Each row, then one of two labels for whether it has a hidden trait; a new part has new ones
[ 12  15   2  13 -16   3   0  -4   1   1  -5  -5   2  -2   1  -9   0   1
  -1   4   0   0   2   2   1  -2  -5   4  -4  12  -1   0 -10  28  -4   0
  -1  -6 -12  -7  15   4  -1  -5   4   4   2   2   8  -4   0  -4   0  -4
   4  -3   2  16  21   1   1 -63  -2   5   3   0  13  -3   3   1   8  -7
   0   0   0   0   5  16 -11  -3   1   0   0   1  -1  63   1   7  -1  -2
  -3 -26   1  21   0   0   2  -3   0   9   0   3  -1  -1  -5  -6   2   5
   3   2   1   0   7  11  -2   0   0  -1  -2   1  -7   2   1   1   2   1
  -3  -2   3   2  -2   0  25] -> F
[ -4 -11   0   3  -6  39   0  -9  -3   1 -12   3  16  -3   1 -10  -2   8
  -1  -8   9  -3  -6  -2   1  -2  -3  -5   4  17  -1  -2  -7  23   3   2
   7  -4 -12   0  -1  -4  -1   6   8   3   1   2 -12  -4   1   2  -2  -3
  -4   0   2  17  25   1   1 -40  -3   7   3   0   5   0   1   0   0   6
   0  -2  -2   0  -6 -21  -8  -8   1   1  -1  -6  -2  57   1  -3   0   0
   3  -4  -2   5   0  -1   0  -2   0   1 -10   0  -8   4  -5  -2   4   0
   4  -6   1   1 -26  11   1  -2   0   0   2   1  -4   3   4  -2   2   1
  -4   2   4   2   3   1  17] -> F
[-14  -8  -2  -2  11   7  -1  -2   0   0   0   1   3   0   0   1   1  -1
   1  -1   1   2   1  -2  -1  -1  -3  -2   0   6   0   1  -3  -3   1   1
  -5   0  -3  -1   2   0   0   0   1  -2  -1  -1  -3   3   0   1   0   2
   0   2  -1   4   4  -1   0 -12  -1   2   0   0  -3   0   0   0  -1   1
   1   1   0   0  -2  -4 -11  -4   0  -1   0  -1   0  13   1  -1   0   0
   0   0   0   1   0   1   0   2  -1   0  -1   0   3  -1  -2  -1   0   3
   3  -1   0   0  -1  13  -1   1  -1   1   1   0   3  -2  -1   1  -1   0
   3   0   1  -1   0   1  10] -> F
[ 19   0   1   3 -10  21   0   0  -2   1  -7   2   7  -2   1  -7  -1   6
  -1  -4   6  -3  -4   0   1   0  -2  -3   3   7  -1  -2  -4   6   1   0
   7  -3  -5   1  -2  -2   0   4   4   3   1   2  -6  -5   1   1  -2  -3
  -3  -1   2   9  16   1   1 -18  -1   3   2   0   5   0   1   0   1   3
  -1  -1  -1   0  -3 -10  -8  -2   2   1   0  -3  -1  27   0  -1   0   0
   2  -4  -1   3   0  -1   0  -6   1   0  -6   0  -7   3  -6  -2   3   1
   5  -3   1   1 -13  11  -1  -2   1  -1   1   0  -5   3   3  -2   2   0
  -5   1   2   2   2   0   4] -> F
[ -9   9   1 -11   6  -6   1  -8  -5   0  -1  -2  -1   2   1   8  -1   0
  -1  -3   0  -1  -1   2   0   4  -4   0   9   1   0  -1  12 -51  -2   0
   0  -3   1   6   0   2  -1  -2   6   1   0   0   1  -2  -1 -13   0  -4
   2  -1   0   7  20   1   0  30   1  -4   1   0   3   0  -1  -1   2  -1
   0  -1  -2   0   0   3  -9   3   1   2   1  -4   1   0  -2  -1   1  -1
   6  21   2  11   0   0   1   2   0  -1  -9   3  -5   3  -5  -5   3   1
   4   0   0   0  11  12  -3   1   0  -1  -2   0   2   3  -6  -1   1   0
  -1  -2   2   1   2   1  -4] -> F
[  1   4   1   0  32   4   0   5   0   0  -1  -1  -1  -1   0  -2   0   1
   0   0   0  -1  -1   0   0   1  -2   1   2   2   0  -1   4  -6   0   0
   1  -1   1   2  -3   1   0   1   2   1   0   0   2  -1   0   0  -1  -1
   1   0   0  -1   1   0   0  -1  -1  -1   0   0   1   0   0   0   1  -1
   0   0   0   0   0  -1  -9   0   0   0   0   0   0  -1   0   0   0   0
   0  -2   0  -1   0   0   0   1   0   0   0   0   1   0  -4   0   0 -37
   3   0   0   0  -8  12  -3   0   0   0   0   0  -1   1   3   0   1   0
  -1  -1   0   0   0   0   1] -> P
[  5  11   3   6   6   5   1  -2   0   1  -5  -2   3  -1   1  -9  -1   5
  -1   0   3  -3  -3   2   2   0  -2   2   0   3  -1  -2  -2   8  -2  -1
   8  -5  -5  -1   5   0  -1  -1   3   6   2   2   3  -8   1  -2  -1  -5
  -6  -3   3   8  18   2   1 -38  -1   2   3   0  11  -2   2   0   5  -4
  -1  -1   0   0   3   6  -8   1   2   2   0   0  -1  26   1   4   0  -1
  -1 -15  -1  10   0  -2   1  -9   1   4  -3   1  -7   2  -7  -5   2  27
   4   1   1   0  -8  12   1  -2   2  -2  -1   1  -8   5   2  -2   3   1
  -7   0   2   3   0  -1   3] -> F
[  5   7   2   3  18   7   1   0  -1   1  -3  -1   1   0   1  -4  -1   4
  -1   0   2  -2  -2   1   1   1  -2   1   1  -1  -1  -1  -1  -5  -1   0
   6  -2  -1   1   0  -1  -1   0   1   3   1   1   1  -5   0  -1  -1  -2
  -2  -2   2   2   6   1   0 -10   0   0   1   0   5  -1   1   0   2  -1
  -1  -1   0   0   1   2  -8   1   0   1   0   0   0   7   0   2   0   0
   0  -6  -1   3   0  -1   0   2   1   1  -1   0  -5   2  -5  -2   1  27
   5   0   0   0  -5  12  -1  -1   1  -1   0   0  -4   3   2  -1   1   0
  -4   0   1   1   0  -1  -2] -> F
[ -1   1   1   2   5  -5   0   2  -1   0  -3   2   0  -1   0   0  -1   1
  -1   0   0  -2  -2   1   1   1  -2   0   0  -2   0  -1  -3 -20  -1   0
   8  -2   1   3  -3  -1   0   1   0   2   1   1  -2  -4   0   4  -1  -2
   0  -1   1   3   4   1   0   2  -1  -1   0   0   2   0   1   0   1   0
  -1  -1   0   0  -1  -1  -9   1   1   1   0   1   1  -1   0   0   0   0
   1  -2   0  -1   0  -1   0   1   1  -1   2   0  -4   2  -5  -2   0   7
   4  -1   0   0   5  11   3  -1   1  -1   0   1  -3   2   0  -1   1   0
  -3   1   0   1   1   0  -7] -> P
[  4  17   3 -21 -18 -12   1 -15 -10   0  -1  -4  -2   4   1  14  -2  -1
  -1  -5   1  -1  -1   3  -1   8  -5   0  17   2   0  -3  19 -63  -4   0
  -2  -6   2  13   0   3  -2  -5  13   0   0   1   3  -2  -2 -25   1  -8
   1  -2   0  14  37   2   0  59   1  -6   3   0   3  -1  -2  -1   3  -1
   1  -1  -3   0   1   7  -8   7   2   3   1  -8   2   0  -4  -2   3  -3
  11  38   4  22   0  -1   3   0   0  -1 -16   5  -9   6  -5 -11   5  15
   4   0   1   0  20  13  -1   2   0  -2  -3   0   5   6 -11  -2   2   0
  -1  -3   3   2   3   1  -5] -> F
[-15   4   0  -1  -6  13   0   9   1   0  -2  -2   3  -3  -1  -3   0  -1
   0   0   1   0  -2  -1  -1   0  -3   1   6   8   0   0  10   2  -1   0
  -4  -1   0   5  -6   2   1   1   7   0   1   0   7   1   0   0   0   0
  -2   0   0  -6  -3   0   0  -4  -3  -1   0   0  -2   0   0  -1   3  -1
   1   1   0   0   0  -6 -11   1   0   0   0   2   1   8  -1   1   1   1
  -1   2   1  -4   0   0   0  -2   0  -1   0   0   5  -1  -4   1  -1 -23
   3  -1   0   0 -19  13   2   0   0   1   0   0  -1   0   9   2   0   1
   1  -3   0   0   1   0   8] -> P
[ -3  -2   0   0 -17   6   0  -1  -1   0  -2   1   2   0   0  -2   0   1
   0  -1   1  -1  -1   0   0   0  -3  -1   1   2   0   0  -1  -6   0   0
   2  -1  -2   0   0   0   0   1   2   1   0   1  -2  -1   0  -1   0  -1
  -2   0   1   4   6   0   0  -4   0   1   1   0   1   0   0   0   0   0
   0   0   0   0   0  -3  -9  -3   1   0   0  -1   0   6   0   0   0   0
   0   0   0   2   0   0   0  -2   0   0  -2   0  -2   1  -4  -1   1 -53
   4  -1   0   0  -3  13   2   0   0   0   0  -1  -1   1   0  -1   0   0
  -2   0   0   1   1   0   0] -> F
[ 6 10  3  3 -7  5  1  1  0  1 -4  0  1 -1  1 -5 -1  5 -1 -2  2 -4 -4  2
  2  0 -1  0  1 -3 -1 -2  0 -8  1 -1 10 -3  1  2 -2 -1 -1  2  1  4  1  2
  1 -7  0 -2 -1 -4 -4 -3  3  2 12  2  1  5  0 -1  2  0  7 -1  1  0  2 -1
 -2 -2  0  0  1  1 -8  3  1  2  0  0 -1  2  0  1  1  0  1 -4 -1  3  0 -2
  0 -4  1  0 -2  0 -8  3 -6 -4  2  8  4  0  0  1 -6 11  3 -2  2 -2  0  0
 -7  5  2 -3  3  1 -7  0  1  2  0 -1 -8] -> F
[ 13  -8   1   8  15 -43   0   7  -3   0  -9  11  -3  -4   1  13  -1 -11
   0   0  -8  -1  -3  -1   1   3  -4   0  -4   5  -1   1 -30 -63  -4  -1
  16  -4   2  10 -11  -2  -1   1  -3   2   0   0 -12  -6   2  18  -2  -2
  -1   1   1  15  -5   0   1  15  -6  -5  -4   0  -4   0   3  -1   1   6
  -3  -1  -1   0  -7  -9 -10   2   1   1   0  -3   3 -11   0   0  -3  -1
   2 -16   1 -19   0   1   1  -2   1  -7  13   1  -3   0  -4  -7  -2  -7
   4  -4   1   0  47  11   2  -1   2   0  -1   1  -4   1  -5   0   0   2
  -2   2   0   1   3   1 -10] -> P
[  4  20   2 -30   9 -16   1 -20 -13   0  -1  -6  -4   6   1  20  -3  -4
  -1  -6  -1   0   0   4  -1  11  -6   1  23   3   0  -3  27 -63  -4   1
  -4  -7   3  15  -1   5  -3  -7  17  -1  -1   0   3   0  -3 -34   1  -9
  -8  -2   0  20  50   2   0  63   2  -8   4   0   6  -1  -4  -2   4  -2
   2  -1  -4   0   1   7  -9  10   0   4   2 -10   4  -4  -5  -3   3  -3
  14  60   6  30   0   0   4  -2  -1  -1 -20   7 -11   8  -5 -14   6  19
   4   0   1   0  30  11  10   3  -1  -2  -4  -1   8   7 -16  -2   2  -1
   1  -5   4   2   5   2  -5] -> F
[  4   2   0   0   4   5   0   2   0   0   0   0   1  -1   0  -1   0   1
   0   0   0   0  -1   0   0   0  -2   0   2   1   0   0   3  -5   0   0
   0   0   1   2  -1   1   0   0   1   1   0   0   1  -1   0   0   0   0
   2   0   0  -1   0   0   0  -2  -1   0   0   0   0   0   0   0   1   0
   0   0   0   0   0  -1 -11   0   0   0   0   1   0   0   0   0   0   0
   0   0   0  -1   0   0   0   0   0   0   0   0   1   0  -4   0   0  21
   4   0   0   0  -5  13  -4   0   0   0   0   0  -1   1   2   0   0   0
   0   0   0   0   0   0   0] -> P
[14  3  1  1 15  4  0 -2  0  0 -1  0  0  0  0 -2  0  2  0  0  1 -1 -1  1
  1  0 -2  0  0  0  0  0  0 -4  0  0  3 -1  0  0  1  0  0  0  0  1  1  0
  1 -2  0 -1  0 -1 -4 -1  1  3  4  1  0 -5  0  0  1  0  2  0  0  0  1 -1
  0 -1  0  0  1  1 -9  0  0  1  0  0  0  4  0  0  0  0  0 -4  0  3  0  0
  0  2  0  1 -2  0 -2  1 -4 -1  1  7  4  0  0  0  0 13  3  0  1  0  0  0
 -2  2  1 -1  1  0 -2  0  0  1  0  0  0] -> F
[ -8   4   0   6   8  -1   0  -2   1   0  -1  -3   1  -1   0  -4   0   0
   0   2   0   1   2   0   0  -1  -4   2  -5   6   0   1  -3  11  -2   0
  -3  -2  -6  -4   8   2  -1  -3   1   1   1   0   3  -1   0  -2   1  -1
  -3   0   0   8   8   0   0 -44  -1   3   1   0   4  -1   2   0   3  -3
   1   1   0   0   2   9 -10  -2  -1  -1   0   0   0  33   1   3   0  -1
  -2 -13   0  11   0   0   1  -1   0   5   1   2   2  -2  -4  -3   0   7
   3   1   0   0   5  13   6   0   0   0   0  -1  -2   0   0   1   0   0
   0  -1   1   0  -1   0  14] -> F
[  0 -28  -3   1   2  62  -2 -18  -5   1 -15   6  27  -5   0 -11  -1  11
   0 -12  13   0  -5  -5  -1  -3  -5  -9   6  33  -1   0 -12  47   5   4
  -1  -3 -23  -3   1  -4   0   9  14   0   0   1 -22   2   2   7  -2   0
  -1   2   0  30  32   0   1 -63  -5  14   4   0   1   1   1  -1  -3  12
   3   0  -4   0 -12 -36 -10 -18  -2  -2  -1 -10  -3  63   3  -5  -1   0
   4  -3  -2   7   0   0   1   0  -1   2 -16   0  -3   3  -3  -1   5  24
   3 -10   1   1 -39  11   1  -1  -2   3   4  -1   2   0   4   0   0   1
   0   3   6   0   4   2  40] -> F
[-6  4  1  1 -3  1  0  0 -1  1 -3 -1  1  0  0 -3 -1  3 -1 -1  1 -2 -2  1
  1  1 -2  0  1 -1  0 -1  0  1  0  0  5 -2 -1  0  0 -1  0  1  1  2  1  1
  2 -4  0  2 -1 -2 -3 -1  1  1  6  1  0 -3  0  0  1  0  4  0  1  0  1 -1
 -1 -2  0  0  0  0 -9  1  1  1  0  0 -1  3  0  1  0  0 -1 -6 -1  2  0 -1
  0 -1  0  0 -2  0 -4  2 -5 -2  1 63  4  0  0  0 -2 12  1 -1  1 -1  0  1
 -4  3  1 -1  1  0 -4  0  1  1  0  0 -3] -> F
